Below are the code and all the weights of a small trained network. Each question names an input and a target symbol and asks about switching units off, where a switched-off unit gives its printed mean instead of its output.

import numpy as np


def w(rows, s, z=0):
    codes = np.array(rows[::2]) - 128.0
    scale = np.full(codes.shape[1], s)
    scale[-1] = z or s
    return codes * scale


def softmax(a):
    e = np.exp(a - a.max(-1, keepdims=True))
    return e / e.sum(-1, keepdims=True)


def log_softmax(a):
    a = a - a.max(-1, keepdims=True)
    return a - np.log(np.exp(a).sum(-1, keepdims=True))


def net(x, mask):
    ids = ['ΓΔΣΦαβεθλμξπτψ'.index(c) for c in x.split()]
    T = len(ids)
    res = E[ids] + P[:T]
    u = 0
    for l in range(3):
        r = res
        for j in range(3):
            rows = slice(2 * j, 2 * j + 2)
            q, k, v = (r @ M[l][rows].T for M in (Q, K, V))
            z = softmax(np.where(np.tri(T) > 0, q @ k.T / 2**0.5, -1e9)) @ v
            o = O[l][rows]
            res = res + np.where(mask[u + j], z, o[:, -1]) @ o[:, :-1]
        u += 3
    return log_softmax(res[-1] @ U[:, :-1].T + U[:, -1])


Q, K, V, O = {}, {}, {}, {}
E = w([
[100,133,93],'Γ',
[97,92,103],'Δ',
[102,129,111],'Σ',
[159,109,159],'Φ',
[145,216,129],'α',
[118,89,132],'β',
[139,153,125],'ε',
[171,109,165],'θ',
[162,3,173],'λ',
[138,152,128],'μ',
[75,142,73],'ξ',
[33,92,39],'π',
[110,163,98],'τ',
[112,152,102],'ψ',
],0.015)
P = w([
[196,73,77],'0',
[74,204,237],'1',
[186,40,100],'2',
[64,113,255],'3',
[109,84,57],'4',
[10,112,224],'5',
[134,56,97],'6',
[57,128,226],'7',
[141,101,90],'8',
[63,130,224],'9',
],0.0095)
Q[0] = w([
[199,109,141],'0.h1',
[55,32,209],'0.h1',
[2,85,204],'0.h2',
[89,152,129],'0.h2',
[50,7,113],'0.h3',
[105,5,150],'0.h3',
],0.0077)
K[0] = w([
[204,148,212],'0.h1',
[59,10,159],'0.h1',
[166,152,254],'0.h2',
[128,66,143],'0.h2',
[110,139,74],'0.h3',
[53,77,163],'0.h3',
],0.0089)
V[0] = w([
[10,90,201],'0.h1',
[176,210,82],'0.h1',
[185,106,185],'0.h2',
[204,94,47],'0.h2',
[225,189,108],'0.h3',
[192,90,81],'0.h3',
],0.011)
O[0] = w([
[190,255,107,245],'0.h1',
[127,23,138,3],'0.h1',
[185,149,246,145],'0.h2',
[105,58,143,67],'0.h2',
[64,125,140,2],'0.h3',
[136,80,208,128],'0.h3',
],0.008,0.0051)
Q[1] = w([
[100,139,172],'1.h1',
[187,132,52],'1.h1',
[208,58,121],'1.h2',
[41,135,121],'1.h2',
[3,148,76],'1.h3',
[27,176,217],'1.h3',
],0.0064)
K[1] = w([
[171,70,45],'1.h1',
[150,202,154],'1.h1',
[122,22,72],'1.h2',
[67,218,182],'1.h2',
[66,175,72],'1.h3',
[2,150,84],'1.h3',
],0.0062)
V[1] = w([
[175,116,91],'1.h1',
[150,254,98],'1.h1',
[103,85,101],'1.h2',
[71,169,180],'1.h2',
[185,129,155],'1.h3',
[239,89,164],'1.h3',
],0.0095)
O[1] = w([
[83,106,112,117],'1.h1',
[53,83,152,248],'1.h1',
[183,63,73,2],'1.h2',
[254,118,145,236],'1.h2',
[37,152,83,169],'1.h3',
[82,126,121,192],'1.h3',
],0.008,0.0014)
Q[2] = w([
[77,172,121],'2.h1',
[83,94,196],'2.h1',
[74,166,182],'2.h2',
[79,255,80],'2.h2',
[135,188,129],'2.h3',
[84,52,95],'2.h3',
],0.0092)
K[2] = w([
[136,218,123],'2.h1',
[92,216,10],'2.h1',
[112,82,134],'2.h2',
[81,144,189],'2.h2',
[80,135,144],'2.h3',
[108,119,175],'2.h3',
],0.012)
V[2] = w([
[177,112,86],'2.h1',
[42,163,1],'2.h1',
[208,138,143],'2.h2',
[129,79,19],'2.h2',
[119,149,86],'2.h3',
[114,210,75],'2.h3',
],0.0094)
O[2] = w([
[241,218,146,180],'2.h1',
[106,184,21,2],'2.h1',
[162,129,152,255],'2.h2',
[78,247,53,23],'2.h2',
[241,254,137,163],'2.h3',
[175,162,75,190],'2.h3',
],0.0061,0.0044)
U = w([
[176,220,155,162],'Γ',
[116,179,139,254],'Δ',
[111,162,139,131],'Σ',
[101,64,179,104],'Φ',
[162,67,125,70],'α',
[101,94,140,68],'β',
[167,59,115,81],'ε',
[103,28,177,77],'θ',
[2,56,221,19],'λ',
[157,68,121,83],'μ',
[152,121,81,55],'ξ',
[36,163,62,74],'π',
[167,102,95,56],'τ',
[162,97,98,64],'ψ',
],0.0086,0.0075)

Each question gives the input, a string of symbols that net reads in full, and the target symbol t.
The units are the heads (2 rows each of Q, K, V and O). Each row of codes is followed by its name. A weight is (code - 128) times the scale printed after its matrix; where a second scale follows, it is the last column's (O and U).
mask holds one flag per head, layer by layer. A switched-off head (its flag False) gives its mean, the last column of its rows in O, instead of its output. The means were averaged over made-up inputs and are rounded, as every weight is.
A unit's drop is (log p(t) with every unit on - log p(t) with that unit switched off) / (log p(t) with every unit on - log p(t) with every unit switched off).
The circuit of an input: a set's keep is (log p(t) with only the set's units on - log p(t) with every unit switched off) / (log p(t) with every unit on - log p(t) with every unit switched off). Starting from all 9 units, units are removed one at a time, each time the one whose removal leaves the highest keep (on an exact tie, the one counted first), for as long as the keep stays at least 0.8.
circuit, biggest first: the units of the circuit, biggest drop first
unit that matters most: the unit with the biggest drop
which heads matter: for each layer, one digit per head in row order, 1 if its drop is at least 0.15 and else 0, layers parted by /
drop of u: that unit's drop, to one decimal
input ε α π Δ, target Γ: which heads matter => 110 / 100 / 000
input ε α Δ ε ε Γ, target Γ: which heads matter => 111 / 110 / 000
input μ Δ λ θ α π Δ λ, target Δ: circuit, biggest first => 1.h1, 0.h1, 2.h1
input ε Φ Δ π π Σ, target Γ: circuit, biggest first => 0.h1, 2.h3
input λ π θ λ, target Δ: unit that matters most => 1.h3
input π μ Σ, target π: which heads matter => 010 / 110 / 010
input μ θ Φ Δ Φ Γ, target Γ: circuit, biggest first => 0.h1, 0.h2
input π τ Γ α ξ π Δ λ α, target π: circuit, biggest first => 1.h1, 0.h1, 0.h2, 2.h1
input Δ Φ Γ λ Δ ξ, target Γ: which heads matter => 110 / 110 / 000
input Σ π Φ μ Δ β, target Γ: which heads matter => 110 / 000 / 000
input ε Δ Φ Φ α λ Δ Φ π, target λ: which heads matter => 110 / 100 / 100
input ε θ τ ξ θ π μ ξ ψ, target π: circuit, biggest first => 1.h1, 0.h1, 2.h1, 0.h2
input τ α ψ Δ Φ π ε π Γ, target π: circuit, biggest first => 1.h1, 0.h1, 2.h1, 0.h2
input π π Σ Γ β, target π: which heads matter => 011 / 110 / 110
input ε μ Γ Δ Φ π π λ μ, target π: unit that matters most => 1.h1
input α λ Δ ξ, target Γ: circuit, biggest first => 0.h1, 0.h2, 1.h2
input π ξ ψ, target π: circuit, biggest first => 1.h1, 0.h2, 2.h1
input π λ π, target π: which heads matter => 111 / 110 / 010
input π π τ, target π: circuit, biggest first => 2.h2, 0.h2, 2.h1
input Φ λ α Σ Σ λ α Φ α, target λ: unit that matters most => 0.h1
input α π Σ Δ, target Γ: which heads matter => 110 / 001 / 000
input μ π Γ Δ π π π Δ π, target π: circuit, biggest first => 1.h1, 2.h1
input π Δ τ, target π: drop of 0.h2 => 0.4
input θ θ θ, target θ: drop of 0.h3 => 0.3
input Φ Φ π λ Γ λ Φ Φ π, target λ: drop of 1.h3 => 0.0
input λ μ Δ, target λ: drop of 2.h3 => 0.1
input ψ Δ τ λ Φ θ θ, target λ: unit that matters most => 1.h1
